Look-ups in named tables: a row name and a column name give one cell, copied from the table.

vel
fields: dig, nuzepid, mivaduf
lib: [33, 41, 27]
luguz: [50, 25, 4]
kaninuf: [17, 72, 56]
zuv: [42, 67, 13]
lep: [40, 1, 87]
regoli: [51, 38, 14]
piponu: [45, 52, 58]
kezi: [30, 9, 65]

lib, mivaduf: 27
kezi, dig: 30
piponu, mivaduf: 58
lep, dig: 40
zuv, dig: 42
regoli, dig: 51
piponu, dig: 45
zuv, mivaduf: 13
lib, nuzepid: 41
luguz, nuzepid: 25
lep, mivaduf: 87
Which row has the largest dig? regoli

gek =
,gik,dut,kofe,ramelim,lenobuf,faloto,mos,ler,lemi,navake
vod,0.363,0.946,0.810,0.656,0.548,0.975,0.605,0.538,0.597,0.918
sunezor,0.701,0.729,0.779,0.712,0.693,0.725,0.739,0.757,0.730,0.703
bemudit,0.269,0.941,0.815,0.513,0.499,0.953,0.620,0.508,0.628,0.851
kurof,0.683,0.738,0.805,0.716,0.695,0.704,0.686,0.695,0.814,0.679
vozuzav,0.316,0.891,0.806,0.436,0.433,0.963,0.682,0.511,0.554,0.806
seko,0.746,0.728,0.783,0.710,0.710,0.739,0.728,0.756,0.733,0.734
pitakul,0.772,0.725,0.762,0.704,0.713,0.712,0.727,0.729,0.728,0.707
diges,0.330,0.911,0.813,0.647,0.522,0.954,0.595,0.525,0.531,0.954
nepezak,0.225,0.794,0.941,0.691,0.750,0.698,0.586,0.521,0.682,0.856
vaban,0.238,0.804,0.988,0.689,0.742,0.704,0.608,0.483,0.671,0.903
guf,0.690,0.732,0.810,0.717,0.696,0.701,0.678,0.696,0.826,0.634
pidi,0.678,0.743,0.810,0.713,0.699,0.715,0.708,0.711,0.826,0.691
mip,0.693,0.729,0.785,0.709,0.690,0.700,0.693,0.673,0.747,0.690

nepezak, ler -> 0.521
pidi, faloto -> 0.715
vod, lemi -> 0.597
seko, mos -> 0.728
pidi, kofe -> 0.810
diges, mos -> 0.595
pidi, ler -> 0.711
pitakul, lemi -> 0.728
pitakul, faloto -> 0.712
guf, faloto -> 0.701
bemudit, ler -> 0.508
vaban, dut -> 0.804
bemudit, lemi -> 0.628
seko, ler -> 0.756
diges, ramelim -> 0.647
pitakul, kofe -> 0.762
nepezak, kofe -> 0.941
pitakul, ler -> 0.729
seko, dut -> 0.728
sunezor, dut -> 0.729

pur:
	dumoloz	vov	gadofu	gilup
rom	-14.973	24.943	-7.835	-4.796
fiviro	-1.241	-2.739	1.252	1.245
nipafo	-83.081	94.133	-46.164	-29.275
mabi	41.867	-52.076	-52.547	-59.347
kem	-0.238	-14.883	-14.324	-14.158
bufere	45.235	-49.500	-39.685	-46.758

dumoloz of kem = -0.238
gadofu of nipafo = -46.164
dumoloz of mabi = 41.867
vov of kem = -14.883
gilup of mabi = -59.347
vov of mabi = -52.076
vov of fiviro = -2.739
gadofu of fiviro = 1.252
dumoloz of nipafo = -83.081
gadofu of mabi = -52.547
dumoloz of bufere = 45.235
gilup of nipafo = -29.275
vov of rom = 24.943
vov of bufere = -49.500
Which row has the largest dumoloz? bufere

sudob =
            pof   tivos     bul     zur    fuba     zav   matos     kul
rukip    -37.14  -58.43  -37.89  -46.34  -38.17   57.81  -23.43  -43.08
fabu     -30.82  -42.02  -46.34  -39.19  -55.54  -45.06  -23.43   -7.77
gubuto   -32.40  -50.22  -20.97  -32.04  -46.85  -65.64    9.80  -16.60
vedatu   -37.14  -42.02  -46.34  -10.60  -12.11  -65.64  -45.59  -25.43
galat    -35.56  -58.43  -54.80  -32.04  -46.85   16.66  -23.43  -16.60
mogoleb  -33.98  -17.42  -20.97  -60.64  -29.48   -3.91  -67.74  -34.25

pof of fabu is -30.82
fuba of mogoleb is -29.48
fuba of gubuto is -46.85
fuba of galat is -46.85
kul of rukip is -43.08
pof of gubuto is -32.40
zur of fabu is -39.19
matos of fabu is -23.43
matos of vedatu is -45.59
matos of mogoleb is -67.74
zav of gubuto is -65.64
kul of mogoleb is -34.25
pof of rukip is -37.14
bul of galat is -54.80
Row with the largest matos: gubuto

mozata:
|  | fak | boser | sipo | zik | fup | debog | tokez |
|---|---|---|---|---|---|---|---|
| met | 5671 | 8416 | 5410 | 4678 | 5120 | 3824 | 3142 |
| robedi | 2974 | 3129 | 6707 | 2388 | 7003 | 256 | 8627 |
| tidupek | 6236 | 2647 | 5994 | 4453 | 6510 | 3669 | 5623 |
| zod | 2712 | 652 | 5008 | 1087 | 4520 | 2352 | 4943 |

debog of zod is 2352
fup of tidupek is 6510
zik of robedi is 2388
sipo of zod is 5008
tokez of robedi is 8627
fup of robedi is 7003
boser of tidupek is 2647
tokez of tidupek is 5623
sipo of met is 5410
debog of tidupek is 3669
boser of zod is 652
Row with the largest boser: met

mitu =
	povodom	vek	vur
vobeb	79	78	77
lasa	8	62	69
zuk	52	69	73
fen	12	63	70
linu	22	65	71
kekozu	73	75	76
zazali	65	73	75
vev	34	67	72
vuz	12	63	69

vobeb, vek -> 78
zazali, vek -> 73
fen, vek -> 63
vuz, vur -> 69
vuz, vek -> 63
vev, vur -> 72
vuz, povodom -> 12
linu, vur -> 71
zuk, povodom -> 52
zuk, vur -> 73
vobeb, vur -> 77
lasa, vur -> 69
linu, povodom -> 22
kekozu, vur -> 76
fen, povodom -> 12
zazali, povodom -> 65
vev, povodom -> 34
lasa, povodom -> 8
kekozu, vek -> 75

Table vumap
columns: tudop, fir, ner, zusolep, talom, kat
kesit: [-0.13, -0.09, -0.43, -0.67, -0.08, 0.27]
zugedor: [0.04, -0.22, -0.56, 0.10, 0.38, -0.44]
tamab: [0.25, 0.15, 0.24, 0.84, 0.41, -0.34]
babebal: [0.01, -0.23, -0.64, -0.14, 0.29, -0.28]
pap: [-0.06, 0.09, -0.11, -0.69, -0.25, 0.53]
bot: [-0.13, 0.05, -0.02, -0.65, -0.24, 0.53]
git: [0.08, 0.35, 0.88, 0.48, -0.10, 0.32]
nav: [0.16, -0.02, -0.29, 0.59, 0.47, -0.47]

kesit, tudop -> -0.13
bot, tudop -> -0.13
pap, ner -> -0.11
nav, fir -> -0.02
git, fir -> 0.35
tamab, talom -> 0.41
pap, zusolep -> -0.69
tamab, kat -> -0.34
zugedor, zusolep -> 0.10
Which row has the largest tudop? tamab

felami:
         lolu  regivef   bab  moteno  deni  tiso   rop   mun  lefeno  ralig
tapi      599      -89   -89    -271  -307    60    -2   282     701    -28
navuv     529      -22  -108    -220  -360   -97    77   196     378     -7
rebomes   670      129  -166       9  -139     8   178   286     224    -85
leso      707      -10  -116    -116   327    96    28   299     595   -346
geni      421      -33   -83    -229  -476  -117    67   152     318     78
gopipom  -379       44    80      20  -479  -243    74  -226    -522    336
gil       569      -66   -63    -141   535    90   -41   223     598   -422
bil       309     -103    55      -4   486   491  -167   279     836   -195

rebomes, ralig => -85
gil, mun => 223
geni, rop => 67
gopipom, ralig => 336
rebomes, lefeno => 224
navuv, tiso => -97
gil, bab => -63
navuv, ralig => -7
leso, rop => 28
navuv, bab => -108
leso, lolu => 707

Table did
,feset,gom,tolo,pur,danomat,sed,vona
nisanet,24,22,-31,26,0,-51,3
kegag,-7,39,40,21,15,-8,9
nabik,0,15,10,51,-35,-74,-6
vogutar,35,-41,-40,52,14,-1,1
kitap,35,6,-42,12,23,13,10
kanoger,8,-62,19,60,-15,-5,-5
kinat,5,-52,24,19,-19,10,4
lifemus,-8,-48,41,32,-44,-53,-6
lasovo,33,-47,-38,20,-5,1,4
potibi,34,-54,-48,25,-32,-45,-4
bav,32,24,-34,55,34,-1,7

vona of lasovo = 4
vona of bav = 7
feset of kitap = 35
pur of bav = 55
vona of vogutar = 1
vona of nabik = -6
pur of kegag = 21
gom of nabik = 15
sed of kegag = -8
sed of lasovo = 1
vona of potibi = -4
gom of vogutar = -41
sed of nabik = -74
danomat of lifemus = -44
pur of lasovo = 20
pur of nabik = 51
danomat of kitap = 23
gom of lifemus = -48

zep:
columns: did, gof, rikib, disa, tul
ger: [5.823, 8.284, 4.837, 3.046, 8.037]
sif: [4.503, 6.957, 0.993, 1.348, 7.727]
dad: [5.565, 5.940, 4.890, 4.561, 6.094]
lev: [5.017, 5.917, 3.737, 3.871, 6.190]
selozir: [5.955, 7.104, 2.731, 2.141, 8.002]
kulozem: [5.426, 5.761, 4.627, 4.529, 5.941]
tena: [4.584, 5.837, 4.591, 4.687, 5.598]
goz: [6.207, 7.431, 3.090, 2.187, 8.201]
fak: [5.198, 8.463, 5.355, 3.470, 7.630]
tepalu: [4.165, 6.724, 5.084, 4.599, 5.873]
sarupe: [4.125, 7.977, 5.405, 4.083, 6.680]

disa of kulozem: 4.529
tul of lev: 6.190
tul of sif: 7.727
did of sarupe: 4.125
disa of dad: 4.561
rikib of sarupe: 5.405
gof of ger: 8.284
tul of fak: 7.630
did of ger: 5.823
gof of sif: 6.957
disa of selozir: 2.141
rikib of sif: 0.993
did of sif: 4.503
rikib of selozir: 2.731
tul of tena: 5.598
did of dad: 5.565
did of tepalu: 4.165
disa of lev: 3.871

